(in the rows, 128 means zero)
Rows lie near named flat spaces through zero. A row that begins with a name and a colon came from that space; any other row is followed by the name of its block's space that it lies nearest.
j304-j552: 106 100 73 163 103 136 164 147 173 91 123 103 165 152 121 134 130 148
 121 212 140 150 110 132 95
j304-j552: 128 99 114 125 115 128 126 113 135 147 104 136 114 138 126 105 95 142
 141 116 131 127 160 118 56
j304-j552: 123 123 126 143 139 171 142 113 163 153 92 163 138 167 141 94 150 130
 128 76 149 131 179 117 108
j217-j896: 122 166 159 124 140 107 117 119 136 128 134 126 118 132 117 171 121 119
 122 130 117 142 93 132 142
j487-j498: 126 150 144 142 173 148 125 133 103 147 130 167 145 135 138 116 147 127
 142 80 124 111 157 94 109
j304-j552: 131 138 126 90 127 97 129 118 91 129 161 105 94 80 117 119 100 116 140
 119 106 103 105 152 164
j217-j896: 137 145 157 131 99 119 105 118 186 124 99 124 129 149 128 175 132 120
 101 139 144 166 103 151 154
j550-j357: 147 123 133 115 101 115 106 122 141 134 114 126 123 111 134 133 114 123
 123 120 135 132 133 144 133
j633-j373: 92 177 89 160 146 97 135 146 152 95 147 140 186 122 110 164 98 135 151
 155 118 131 60 130 76
j550-j357: 106 106 160 87 124 127 127 76 120 151 114 121 39 169 99 106 97 129 126
 86 124 136 108 147 118
j304-j552: 110 127 108 134 157 134 186 132 109 124 161 96 118 127 120 125 136 134
 135 185 103 119 143 105 132
j487-j498: 115 99 123 134 111 153 151 114 163 125 106 115 110 173 122 117 141 136
 111 148 143 151 133 136 129
j633-j373: 126 80 129 136 92 141 82 138 129 107 100 148 136 164 126 112 133 142 115
 111 162 144 94 142 100
j217-j896: 123 144 141 131 159 137 155 125 115 139 143 122 118 133 128 135 144 125
 128 139 112 124 149 106 142
j304-j552: 120 121 117 150 128 139 142 139 145 117 124 124 147 148 129 137 142 136
 122 161 133 141 129 117 115
j217-j896: 121 89 90 133 115 131 110 146 97 110 130 145 149 120 127 85 112 143 146
 111 140 108 114 131 80
j550-j357: 162 117 157 108 99 104 98 124 122 141 119 109 104 105 135 154 115 123
 115 146 123 138 143 130 140
j487-j498: 147 138 168 95 148 109 122 111 79 161 145 117 77 100 128 134 113 119 135
 113 98 111 159 109 138
j551-j898: 147 117 127 108 111 125 104 129 111 133 127 135 125 99 137 104 124 120
 131 90 136 111 135 147 152
j633-j373: 112 156 99 149 157 127 140 128 139 140 124 163 165 123 130 116 105 135
 160 97 122 112 147 107 56
j487-j498: 135 127 149 115 137 119 119 124 99 139 136 123 105 121 126 134 122 127
 130 126 115 123 134 116 127
j633-j373: 135 113 136 125 117 133 113 123 129 136 112 136 120 137 131 120 125 131
 125 112 137 132 139 127 114
j487-j498: 123 107 128 119 136 137 139 128 95 126 142 118 106 132 123 107 135 132
 129 132 122 118 131 122 137
j217-j896: 100 146 102 145 176 141 163 137 101 126 155 143 148 129 123 105 132 134
 154 120 112 103 132 102 100
j633-j373: 117 105 119 135 114 138 124 134 132 110 123 127 131 150 122 120 135 136
 120 138 142 137 104 137 124
j217-j896: 119 91 135 152 144 155 123 152 87 114 132 137 136 165 129 118 159 147
 122 149 133 131 128 91 98
j551-j898: 121 84 84 144 90 166 147 122 188 123 87 135 147 162 136 83 138 138 120
 121 166 141 154 150 111
j550-j357: 149 167 151 137 155 111 107 148 101 137 144 143 156 94 142 161 135 120
 135 125 111 117 143 99 129
j304-j552: 131 127 155 144 160 152 134 125 117 156 114 148 123 159 137 130 146 136
 129 119 123 132 181 79 88
j633-j373: 119 96 129 137 88 122 88 123 158 113 90 141 129 170 116 137 103 145 119
 129 154 158 88 142 67
j551-j898: 176 102 120 129 68 112 89 140 162 134 92 124 154 97 153 143 113 130 117
 149 148 141 166 136 109
j551-j898: 146 131 129 102 136 115 119 121 89 151 140 133 111 84 135 104 107 121
 148 90 113 97 159 124 126
j633-j373: 109 140 112 142 126 114 130 133 146 108 131 127 147 136 116 147 113 134
 132 151 128 138 88 135 103
j304-j552: 124 99 90 120 86 96 122 131 135 106 130 102 127 109 114 129 82 141 135
 171 128 131 95 152 90
j550-j357: 148 204 169 116 157 104 132 103 155 172 125 135 119 98 138 175 116 104
 133 102 103 129 168 116 149
j550-j357: 103 118 150 112 147 137 152 99 115 140 132 115 70 167 106 120 123 132
 125 126 116 135 120 123 125
j551-j898: 166 125 118 108 79 80 82 137 129 125 124 116 140 65 137 147 86 123 133
 137 128 122 122 153 122
j550-j357: 155 99 159 118 115 110 86 148 72 123 138 116 113 111 132 148 128 134 119
 156 120 128 124 109 124
j487-j498: 112 101 134 144 149 152 122 146 85 114 136 143 131 163 123 111 152 143
 128 127 133 126 113 102 105
j550-j357: 108 145 113 136 147 138 135 125 134 126 130 152 145 136 124 109 128 127
 142 90 132 117 115 133 116
j551-j898: 133 120 134 119 136 146 126 125 109 138 128 140 119 127 135 99 143 123
 129 90 133 114 145 129 149
j551-j898: 139 156 151 105 120 80 81 141 90 106 159 118 124 82 118 165 110 114 127
 127 114 121 57 154 172
j551-j898: 162 141 142 123 142 100 127 126 106 170 129 121 121 85 143 153 97 132
 146 151 96 116 204 80 71
j633-j373: 120 121 129 135 103 111 103 120 159 121 103 135 130 152 116 149 98 139
 126 136 139 152 96 137 75
j217-j896: 124 109 142 125 140 119 102 143 66 117 147 132 116 130 119 126 123 138
 134 131 119 118 102 109 103
j217-j896: 111 130 96 136 147 132 144 135 111 123 142 141 146 119 125 99 120 134
 151 113 123 106 128 122 100
j487-j498: 119 134 141 144 169 158 132 133 104 141 128 162 138 153 134 109 154 132
 136 90 129 117 153 94 108
j487-j498: 125 132 161 150 145 138 101 134 125 134 109 159 138 168 129 150 140 137
 123 115 134 145 126 96 84
115 145 120 133 143 135 144 122 141 131 129 137 135 135 126 122 130 126
 134 113 127 125 128 129 127 -> j550-j357
136 65 129 126 113 173 119 102 138 170 70 165 102 175 141 61 124 146 133
 63 156 127 210 108 52 -> j633-j373
101 127 106 135 136 138 156 119 143 120 130 126 126 149 116 112 124 134
 134 131 129 129 114 135 115 -> j551-j898
139 104 134 107 95 117 98 116 128 131 111 128 105 125 125 117 107 128
 124 107 139 131 118 151 123 -> j550-j357
138 116 128 95 115 91 93 127 74 127 147 123 103 84 119 115 86 127 146
 106 115 103 102 143 115 -> j217-j896
127 107 177 114 156 152 139 104 94 163 121 127 66 169 124 118 142 133
 121 115 116 132 171 91 117 -> j487-j498
122 79 90 151 130 166 146 149 109 119 124 140 153 144 139 76 151 146 136
 132 143 114 163 107 93 -> j217-j896
137 138 159 133 146 138 114 128 118 144 120 147 127 141 136 137 145 126
 124 106 128 131 148 106 125 -> j304-j552
149 131 120 128 102 119 122 132 158 129 116 120 145 106 141 140 125 122
 121 142 135 134 145 140 142 -> j550-j357
115 126 112 142 108 122 131 132 163 105 120 118 143 145 119 146 123 134
 119 161 138 149 93 144 120 -> j551-j898
132 152 117 125 142 142 177 111 161 151 128 116 125 115 138 120 140 116
 129 129 119 122 182 128 163 -> j217-j896
127 104 96 131 82 132 108 120 180 121 89 145 147 139 130 103 108 133 128
 99 162 138 118 164 99 -> j304-j552
122 143 147 122 161 132 136 125 94 139 146 133 111 128 125 125 136 124
 135 111 112 115 133 111 138 -> j551-j898
118 122 95 145 121 144 160 134 162 115 125 118 151 137 131 119 142 131
 124 156 137 134 134 136 137 -> j550-j357
136 136 131 124 109 111 119 122 154 128 118 119 128 121 127 150 113 125
 122 141 129 141 120 141 128 -> j487-j498
116 154 110 133 135 135 148 116 167 134 120 141 143 130 129 119 125 121
 136 102 133 126 133 142 131 -> j550-j357
104 126 54 160 139 153 146 171 118 82 155 151 206 111 135 78 155 132 147
 115 147 97 95 144 140 -> j487-j498
123 130 129 125 149 127 136 131 96 131 146 128 121 121 125 121 127 130
 138 127 115 114 131 114 121 -> j217-j896
125 164 110 134 174 136 165 133 110 144 154 138 149 96 138 110 137 120
 152 110 107 96 169 106 135 -> j633-j373
81 228 134 139 212 105 167 118 120 130 174 143 139 123 104 165 113 116
 158 112 86 113 82 110 122 -> j217-j896
134 147 154 138 144 115 125 135 122 132 134 121 129 130 128 172 130 130
 123 165 112 141 132 100 115 -> j551-j898
126 105 138 127 100 122 119 122 148 118 112 109 110 154 118 149 121 136
 110 164 136 156 107 136 119 -> j487-j498
128 94 118 137 130 147 129 142 101 123 129 132 133 139 133 104 142 140
 129 135 133 121 144 110 109 -> j217-j896
118 113 140 143 152 138 107 152 74 114 142 149 138 146 125 122 145 140
 133 122 127 120 107 99 100 -> j487-j498
132 158 147 123 111 83 102 119 157 126 121 118 124 119 116 187 89 125
 125 152 118 151 89 139 107 -> j633-j373
200 140 215 118 112 106 38 162 82 135 127 134 136 88 160 193 166 109 95
 128 129 139 139 109 196 -> j551-j898
139 157 167 111 156 125 116 124 94 143 146 136 110 111 132 136 144 111
 127 92 115 115 131 122 175 -> j304-j552
172 135 131 98 96 72 79 136 102 137 136 118 129 48 138 148 81 119 141
 126 114 109 133 141 123 -> j551-j898

Each name stands for a flat space through zero: a line, a plane or more. A row that begins with a name and a colon came from that space; any other row is followed by the name of the space it lies nearest, among the names in its block.
j212j204: 77 106 67 85 166 94 127 194 128 155 64 138 160 85 146 190 128 145 115
 146 139 107 134 130 120
j832j309: 147 180 123 140 118 120 105 120 140 119 128 135 129 165 123 154 123 129
 146 107 134 107 146 112 144
j703j259: 135 63 147 143 53 194 136 103 112 123 159 136 106 77 136 119 146 143 118
 124 128 165 162 145 145
j693j352: 137 99 104 135 122 129 127 145 150 82 149 120 150 139 155 111 155 130 91
 129 165 129 169 123 132
j693j352: 112 89 90 102 134 113 126 141 118 158 113 160 150 80 142 138 137 108 140
 173 126 122 104 145 120
j832j309: 147 170 152 141 137 145 110 105 124 146 118 141 118 149 118 134 123 140
 136 105 139 106 138 121 149
j212j204: 119 143 107 90 197 129 141 157 136 130 119 117 162 134 116 123 145 130
 98 130 141 111 117 128 101
j116j668: 111 96 99 134 119 139 137 148 145 114 142 129 139 92 153 103 161 123 136
 130 111 184 109 97 89
j116j668: 139 144 98 125 144 105 113 146 148 103 126 131 155 159 142 140 138 126
 111 128 162 97 158 122 139
j703j259: 107 94 159 143 137 137 146 141 123 117 114 96 106 122 139 107 121 160 90
 110 137 149 145 125 131
j703j259: 125 136 126 145 124 136 125 135 141 116 129 123 125 130 140 122 140 139
 131 107 126 151 133 100 118
j832j309: 161 140 120 153 74 135 102 109 140 98 152 143 128 154 140 146 134 126
 135 115 152 112 178 125 163
j693j352: 139 135 123 140 121 110 123 122 138 111 142 128 130 148 135 116 128 114
 137 133 128 129 124 122 127
j703j259: 136 154 139 124 147 129 122 111 120 155 122 143 127 131 114 125 123 118
 147 133 119 116 102 130 126
j703j259: 151 133 141 144 117 155 106 105 124 138 126 152 125 132 136 130 137 140
 122 117 158 105 161 130 161
j212j204: 154 148 121 161 148 84 117 130 166 66 155 111 144 198 156 80 139 110 111
 125 160 121 140 102 127
j703j259: 144 128 115 121 90 155 139 124 140 91 176 114 136 134 113 129 146 119
 127 118 116 150 143 129 114
j116j668: 142 118 89 133 118 115 119 136 153 96 155 140 155 135 152 111 156 105
 131 143 141 136 132 115 116
j832j309: 118 102 125 116 222 111 128 134 122 172 96 156 152 105 153 70 146 115
 109 170 154 110 79 131 112
j832j309: 135 96 115 145 99 122 121 128 137 104 142 134 132 126 155 117 139 123
 120 139 146 133 151 128 141
j212j204: 139 205 140 119 161 129 114 121 127 151 107 132 128 163 98 158 114 136
 144 101 125 94 123 118 134
j832j309: 131 108 132 149 151 99 111 120 127 144 107 152 128 128 161 98 126 120
 127 153 153 111 118 127 145
j212j204: 129 133 117 125 139 113 125 134 134 124 126 130 138 136 133 127 130 122
 127 134 134 120 125 126 126
j212j204: 126 110 149 120 133 174 150 126 122 123 145 108 123 114 114 107 142 144
 100 112 126 151 134 133 115
j212j204: 97 108 101 119 102 106 115 149 115 160 83 149 123 86 142 187 111 138 151
 141 119 120 134 133 144
j693j352: 145 143 97 121 84 120 125 129 144 90 166 123 142 147 118 151 134 107 144
 129 117 131 143 129 123
j703j259: 104 62 161 146 100 159 134 110 96 176 105 148 92 55 146 112 123 144 138
 140 111 164 111 137 138
j116j668: 96 146 152 149 142 100 127 136 120 159 82 119 95 121 133 136 98 145 157
 112 97 149 94 101 121
j116j668: 150 135 179 127 132 140 136 86 102 148 140 126 107 144 97 107 103 119
 125 139 124 104 114 165 148
j832j309: 138 170 111 105 125 150 130 134 138 114 147 119 144 144 99 157 139 129
 132 105 119 124 139 122 114
j116j668: 143 135 122 123 167 128 132 132 143 105 146 120 151 155 131 93 147 119
 100 131 152 117 130 126 117
j693j352: 113 122 118 82 128 133 153 146 115 129 132 106 136 116 92 163 115 128
 115 136 110 119 128 160 117
j832j309: 122 145 131 104 141 117 134 124 113 154 119 130 127 124 102 146 109 117
 145 141 106 113 99 146 122
j703j259: 131 100 157 136 107 167 151 127 128 91 155 91 114 134 121 108 134 152 84
 103 139 150 166 136 132
j693j352: 148 145 126 145 108 86 103 102 126 137 129 156 124 149 136 132 109 98
 166 154 127 101 113 136 151
j116j668: 115 171 130 114 147 117 121 148 125 138 89 115 125 150 110 184 104 156
 119 100 137 93 155 128 147
j116j668: 146 87 115 109 131 175 143 127 133 104 170 129 156 112 129 93 169 122 86
 140 154 134 149 146 117
j212j204: 151 103 131 105 129 173 152 112 126 109 183 120 145 122 107 87 156 110
 101 142 130 139 124 153 108
j693j352: 145 145 130 143 109 108 112 110 129 125 133 140 123 149 130 133 116 114
 149 134 129 112 129 130 146
j693j352: 112 93 123 115 145 167 141 154 128 123 118 116 138 101 137 127 152 161
 80 112 153 137 162 128 125
j693j352: 141 130 85 131 86 146 129 145 163 67 178 116 152 138 137 131 166 120 128
 109 126 163 156 101 104
j703j259: 117 145 107 134 164 79 106 151 138 136 85 141 141 146 154 145 119 132
 127 134 154 95 133 113 142
j212j204: 95 124 97 85 185 121 138 171 125 154 90 128 155 101 124 153 135 139 109
 137 132 114 116 131 106
j832j309: 162 144 147 120 95 155 113 84 105 153 142 156 121 132 101 151 116 118
 143 136 134 88 144 165 166
j116j668: 118 160 125 114 170 126 133 152 137 123 111 108 138 150 117 141 128 146
 108 104 136 116 136 115 118
141 118 134 146 141 90 119 120 133 114 128 131 130 157 148 101 119 114
 116 149 154 104 131 136 147 -> j693j352
90 94 108 83 154 169 153 174 120 139 104 110 145 79 119 159 146 165 82
 115 136 137 152 138 110 -> j212j204
115 137 151 118 115 118 139 119 106 153 116 118 104 121 100 152 93 127
 149 132 94 126 105 147 131 -> j832j309
124 144 138 119 150 122 141 130 127 128 131 112 126 139 111 118 121 124
 128 126 113 133 105 128 111 -> j703j259
114 90 114 137 101 127 135 150 138 96 133 111 128 117 150 132 136 142
 107 122 137 150 159 122 129 -> j703j259
113 122 89 124 110 105 134 156 148 99 139 117 141 123 139 139 138 117
 142 131 109 157 121 108 100 -> j703j259
132 130 129 138 113 154 118 126 131 129 126 136 125 120 135 137 140 144
 126 108 138 133 151 116 137 -> j693j352
96 79 158 138 130 134 142 126 102 169 97 130 97 76 140 110 113 142 131
 140 108 158 98 134 125 -> j703j259
123 97 99 123 137 132 143 157 153 82 153 108 154 127 148 100 161 127 94
 129 144 153 142 115 102 -> j693j352
140 147 155 151 160 113 131 113 137 118 138 117 120 161 132 76 127 117
 129 124 126 138 99 111 115 -> j212j204
132 152 128 124 128 130 125 127 129 129 128 126 129 139 116 142 125 129
 136 118 123 122 129 125 127 -> j832j309
165 152 148 122 110 175 121 83 114 148 159 151 126 129 98 122 136 114
 146 127 122 116 123 146 137 -> j703j259
128 80 142 141 162 148 148 123 134 120 152 124 133 108 151 41 161 118
 103 144 134 170 96 117 95 -> j116j668
150 185 126 109 174 135 110 113 125 160 118 155 148 149 107 137 132 118
 140 128 140 84 114 130 132 -> j832j309
178 166 108 129 82 172 107 99 145 101 183 150 148 151 113 140 160 111
 146 111 137 120 161 123 136 -> j703j259
156 145 155 185 132 97 99 98 141 116 127 143 113 174 163 84 122 120 138
 126 155 116 131 105 156 -> j693j352
158 108 99 106 60 158 134 115 132 88 192 130 147 125 109 146 147 105 125
 142 127 127 162 160 133 -> j703j259
112 81 191 125 129 167 166 109 94 150 131 100 90 95 105 92 111 146 103
 129 106 157 108 158 123 -> j703j259
157 141 172 132 107 124 123 78 100 149 139 138 104 151 99 128 92 111 141
 146 126 88 123 172 167 -> j116j668
83 93 85 111 158 37 122 173 124 150 67 140 143 107 161 159 99 116 134
 180 133 99 105 141 133 -> j703j259
116 116 159 150 119 124 131 122 118 138 111 118 98 123 135 121 109 143
 130 119 120 142 125 124 138 -> j832j309
148 184 145 155 106 121 126 109 146 97 161 107 111 177 111 116 121 117
 160 98 98 152 114 98 113 -> j693j352
126 155 129 114 156 137 130 136 129 135 118 122 135 138 114 139 129 138
 119 113 131 116 130 124 123 -> j212j204
117 126 127 131 156 116 142 137 138 121 135 115 131 128 133 91 137 117
 131 132 110 158 90 109 93 -> j693j352

Rows lie near named flat spaces through zero. A row that begins with a name and a colon came from that space; any other row is followed by the name of its block's space that it lies nearest.
j798j469: 113 108 185 135 148 141 102 86 178 156 118 115 119 128 89 112 121 111
 107 119 129 116 148 172 145
j717j813: 130 183 158 144 116 138 161 111 117 118 104 143 117 152 133 137 92 139
 199 121 175 148 98 139 105
j209j566: 132 89 93 123 116 121 148 136 123 140 133 119 124 111 119 122 157 145 96
 118 116 121 136 121 117
j37j289: 112 146 126 83 158 137 88 128 127 140 119 125 139 103 125 118 169 104
 124 153 101 126 145 131 166
j717j813: 123 134 131 145 112 137 106 140 123 94 124 124 138 147 148 138 144 155
 117 107 123 157 180 99 117
j495j706: 150 126 166 152 136 141 123 173 138 126 131 126 109 145 145 123 82 133
 149 123 136 102 119 99 127
j37j289: 147 145 153 189 148 99 130 92 105 106 127 111 117 128 109 121 92 101 117
 154 134 137 96 95 146
j798j469: 135 94 155 134 125 122 156 111 133 112 102 128 122 160 129 127 112 133
 129 101 145 144 161 127 99
j37j289: 130 113 147 90 145 132 123 114 124 126 95 128 136 145 137 126 139 108
 147 128 117 139 158 142 135
j798j469: 122 70 73 49 123 106 147 117 113 118 117 147 165 142 154 144 167 108 112
 123 101 147 166 160 111
j75j692: 150 151 101 163 117 115 130 146 76 92 128 116 129 129 149 135 135 143
 131 140 118 151 123 66 130
j209j566: 134 87 118 100 133 134 134 152 153 171 145 131 122 115 123 121 120 119
 121 129 116 82 102 160 133
j37j289: 111 175 122 134 107 152 97 114 125 130 126 124 138 124 128 137 158 150
 148 125 123 152 137 146 139
j37j289: 176 82 143 173 138 107 179 138 97 126 107 101 92 134 119 109 100 131 124
 127 133 114 109 74 117
j798j469: 177 118 107 163 116 121 151 144 49 102 88 91 113 138 149 123 156 157 148
 130 104 159 142 52 129
j75j692: 118 142 153 115 154 124 118 113 141 130 125 135 128 124 118 122 115 100
 129 143 135 123 123 137 142
j717j813: 122 116 139 123 127 125 139 122 161 143 148 147 130 137 123 134 87 112
 131 124 145 105 98 171 117
j798j469: 154 75 144 121 123 142 136 139 129 146 104 111 118 151 137 123 128 137
 142 108 110 117 148 138 124
j75j692: 138 52 129 92 144 114 128 102 141 146 116 122 140 141 123 124 132 93 103
 128 97 117 147 169 137
j798j469: 143 100 115 146 111 131 157 125 117 146 115 106 109 119 111 117 150 157
 121 111 126 127 129 121 116
j798j469: 139 107 123 166 111 117 156 64 114 145 111 102 117 124 89 122 140 136
 118 122 128 145 112 154 125
j75j692: 138 138 120 143 119 127 130 154 113 110 135 130 128 136 147 135 118 140
 136 127 130 131 124 99 120
j717j813: 150 99 127 161 129 114 136 131 120 125 136 114 119 130 124 124 110 126
 106 130 120 118 117 107 129
j717j813: 143 98 128 166 110 116 147 130 136 119 147 129 124 147 131 136 90 136
 112 113 138 120 114 127 105
j717j813: 144 139 144 203 92 124 98 114 127 81 153 129 149 185 160 161 69 137 134
 114 128 155 126 131 116
j209j566: 139 124 116 136 131 106 139 130 94 87 117 127 135 140 146 133 132 126
 118 131 124 154 150 82 119
j37j289: 122 92 91 119 100 131 148 150 148 147 153 135 128 118 126 132 141 155
 102 105 129 110 128 145 102
j717j813: 124 140 148 131 146 125 111 141 142 119 141 137 129 130 133 128 102 110
 123 138 133 116 123 118 137
j37j289: 107 166 158 104 144 147 98 151 148 116 127 147 135 136 146 131 119 122
 149 128 140 128 150 124 133
j75j692: 137 113 90 139 93 132 137 119 117 143 138 120 134 128 128 139 143 150
 130 119 114 132 111 155 121
j75j692: 115 101 130 105 109 148 115 91 167 172 133 131 141 138 114 137 130 123
 137 114 117 117 120 224 132
j495j706: 130 128 113 151 116 111 160 76 107 130 114 115 122 118 99 125 144 133
 121 128 138 151 114 137 120
j209j566: 175 74 120 118 142 113 172 137 84 140 91 105 109 132 133 113 131 118 145
 136 108 118 116 100 131
j495j706: 132 124 124 133 120 130 117 137 111 100 115 121 135 143 147 133 148 145
 122 116 117 153 172 98 122
j209j566: 128 131 118 144 117 129 117 99 120 136 127 114 133 123 115 130 146 131
 122 132 114 140 124 146 140
j209j566: 114 139 149 140 126 148 103 130 156 141 134 122 122 122 115 123 132 141
 120 118 130 121 141 138 135
j37j289: 119 94 115 120 100 147 135 147 154 143 133 127 126 130 127 129 152 167
 110 91 128 123 161 144 102
j75j692: 133 110 119 105 140 100 114 106 96 73 109 134 163 162 162 144 138 98 115
 136 104 172 178 109 130
j75j692: 150 128 77 164 94 124 132 102 86 144 134 100 131 114 118 135 157 146 130
 140 99 140 90 140 143
j495j706: 113 159 148 109 139 133 144 133 121 107 99 139 120 130 131 122 141 138
 148 119 156 150 159 98 112
j495j706: 128 76 106 75 121 124 159 128 123 130 104 136 138 141 140 131 158 133
 126 107 121 138 168 144 103
j798j469: 150 89 95 123 99 115 183 135 100 117 114 131 127 149 147 138 130 151 140
 106 135 142 131 121 88
j37j289: 108 116 159 189 114 128 115 129 183 110 163 130 119 135 108 127 97 154
 67 93 156 123 157 116 101
j209j566: 123 101 150 156 154 110 90 147 160 104 164 127 132 127 127 122 99 106 57
 133 117 108 153 91 140
j209j566: 123 141 142 165 136 111 135 93 129 119 131 121 120 118 100 121 117 120
 104 135 144 137 118 117 130
j495j706: 115 100 166 134 171 106 155 126 165 133 131 129 99 102 86 97 108 108 72
 127 159 99 136 97 120
j75j692: 86 130 114 94 133 116 158 81 140 130 108 135 128 97 87 115 186 135 91
 115 152 155 167 140 108
j717j813: 119 113 117 128 121 127 101 136 144 118 151 132 145 134 138 138 130 127
 98 123 112 127 148 134 130
j717j813: 119 179 139 124 124 132 155 125 124 123 121 151 123 134 132 135 103 130
 179 130 168 136 96 137 111
j717j813: 115 136 149 89 148 146 132 128 134 145 94 126 116 115 116 111 160 130
 145 124 134 129 155 129 133
j495j706: 136 162 127 107 121 141 130 170 114 117 129 151 135 149 171 145 101 130
 188 132 138 125 106 124 120
j209j566: 115 137 95 123 114 113 133 131 116 97 140 143 146 130 143 142 142 137
 109 124 132 152 146 111 110
j798j469: 109 113 142 96 136 142 130 175 166 130 135 146 121 125 136 121 130 142
 113 105 144 107 165 114 107
j75j692: 130 115 81 125 119 104 187 142 135 161 170 148 115 93 108 126 101 123
 116 140 153 84 44 146 108
j37j289: 137 117 133 125 134 123 134 114 117 127 113 122 128 135 127 126 128 119
 134 131 123 134 131 130 131
j495j706: 140 130 161 118 116 179 92 163 138 147 105 115 123 154 154 130 135 156
 178 106 110 122 158 142 138
j209j566: 130 67 86 98 130 109 120 190 138 107 164 142 147 128 162 135 134 126 67
 121 101 106 164 92 115
j495j706: 126 120 119 123 119 140 97 130 131 131 132 120 141 132 136 134 149 134
 121 124 102 133 149 140 141
j798j469: 123 137 197 154 147 138 96 88 167 138 125 124 124 148 108 124 82 100 138
 130 137 120 121 169 148
j495j706: 158 133 126 199 91 138 136 73 103 158 118 89 113 132 100 130 124 150 156
 127 118 139 77 165 141
100 175 155 155 149 148 100 160 157 138 143 117 98 78 94 100 149 153 94
 130 147 108 142 75 143 -> j798j469
105 137 164 128 142 144 89 157 185 134 160 144 128 126 127 126 98 122
 108 122 138 97 137 137 134 -> j209j566
116 118 149 118 133 145 126 115 164 170 128 124 115 114 99 116 129 127
 128 121 134 103 118 171 134 -> j75j692
106 181 125 153 134 115 91 87 131 113 155 134 147 115 114 138 120 103
 112 157 128 144 103 143 154 -> j37j289
151 166 135 155 139 117 84 118 81 85 122 118 149 152 161 143 111 100 153
 162 99 158 121 98 164 -> j75j692
123 155 101 146 102 126 102 86 98 108 124 117 153 135 133 146 162 137
 129 133 107 174 141 141 140 -> j209j566
139 108 146 168 120 121 120 133 142 109 146 128 129 154 138 137 87 129
 111 116 131 124 130 120 117 -> j717j813
114 162 103 79 120 154 108 148 119 145 122 137 141 115 145 135 169 138
 165 135 113 131 130 149 142 -> j37j289
133 110 135 116 144 119 135 155 136 121 136 139 125 132 140 125 105 114
 120 131 132 109 127 110 123 -> j209j566
133 86 95 111 115 113 156 129 129 136 139 136 135 129 131 134 129 127
 112 120 124 119 120 146 109 -> j75j692
118 178 128 140 115 131 126 138 117 95 133 145 136 142 149 143 116 142
 152 125 150 152 130 109 113 -> j717j813
144 126 130 141 99 152 87 118 135 147 141 123 148 161 151 152 104 126
 167 128 99 123 102 193 147 -> j75j692
117 155 119 112 148 98 125 95 109 98 129 146 151 130 134 138 120 87 126
 157 131 151 118 128 138 -> j75j692
121 151 134 150 113 130 112 84 123 117 122 123 140 141 121 139 133 130
 136 126 128 158 133 152 133 -> j37j289
106 158 143 114 135 136 97 136 150 114 143 149 144 137 143 139 113 117
 134 131 135 130 138 139 132 -> j717j813
148 128 164 175 139 125 133 124 117 115 111 106 106 135 118 115 109 133
 126 126 136 133 133 86 131 -> j37j289
133 126 135 134 135 136 112 127 125 139 121 112 122 119 120 119 142 128
 124 133 113 124 133 123 146 -> j798j469
153 116 130 121 137 138 156 192 114 139 118 122 99 119 141 113 123 147
 148 124 133 99 119 78 120 -> j37j289
101 156 147 108 138 148 111 106 149 151 115 126 123 107 101 116 158 129
 134 128 135 131 140 154 142 -> j495j706
109 148 122 117 131 133 107 112 137 136 134 129 137 112 117 128 150 123
 119 136 122 133 131 146 142 -> j495j706
120 125 119 110 121 137 122 154 138 126 135 138 133 130 142 133 136 140
 126 118 127 124 145 126 119 -> j209j566
159 125 103 135 109 114 149 125 83 108 121 131 141 158 161 148 107 123
 167 136 119 146 101 128 120 -> j798j469
141 129 104 128 110 125 143 138 114 130 139 137 134 137 145 141 112 131
 151 131 128 124 95 141 119 -> j798j469
144 118 163 126 145 128 158 176 129 108 112 139 107 149 150 120 90 134
 148 114 156 116 142 78 102 -> j495j706
135 155 108 143 84 134 153 113 108 120 127 141 138 156 148 154 111 151
 181 115 146 153 98 160 102 -> j37j289
139 110 107 132 126 127 141 148 119 145 133 115 115 107 120 117 145 141
 113 130 118 111 118 110 130 -> j37j289
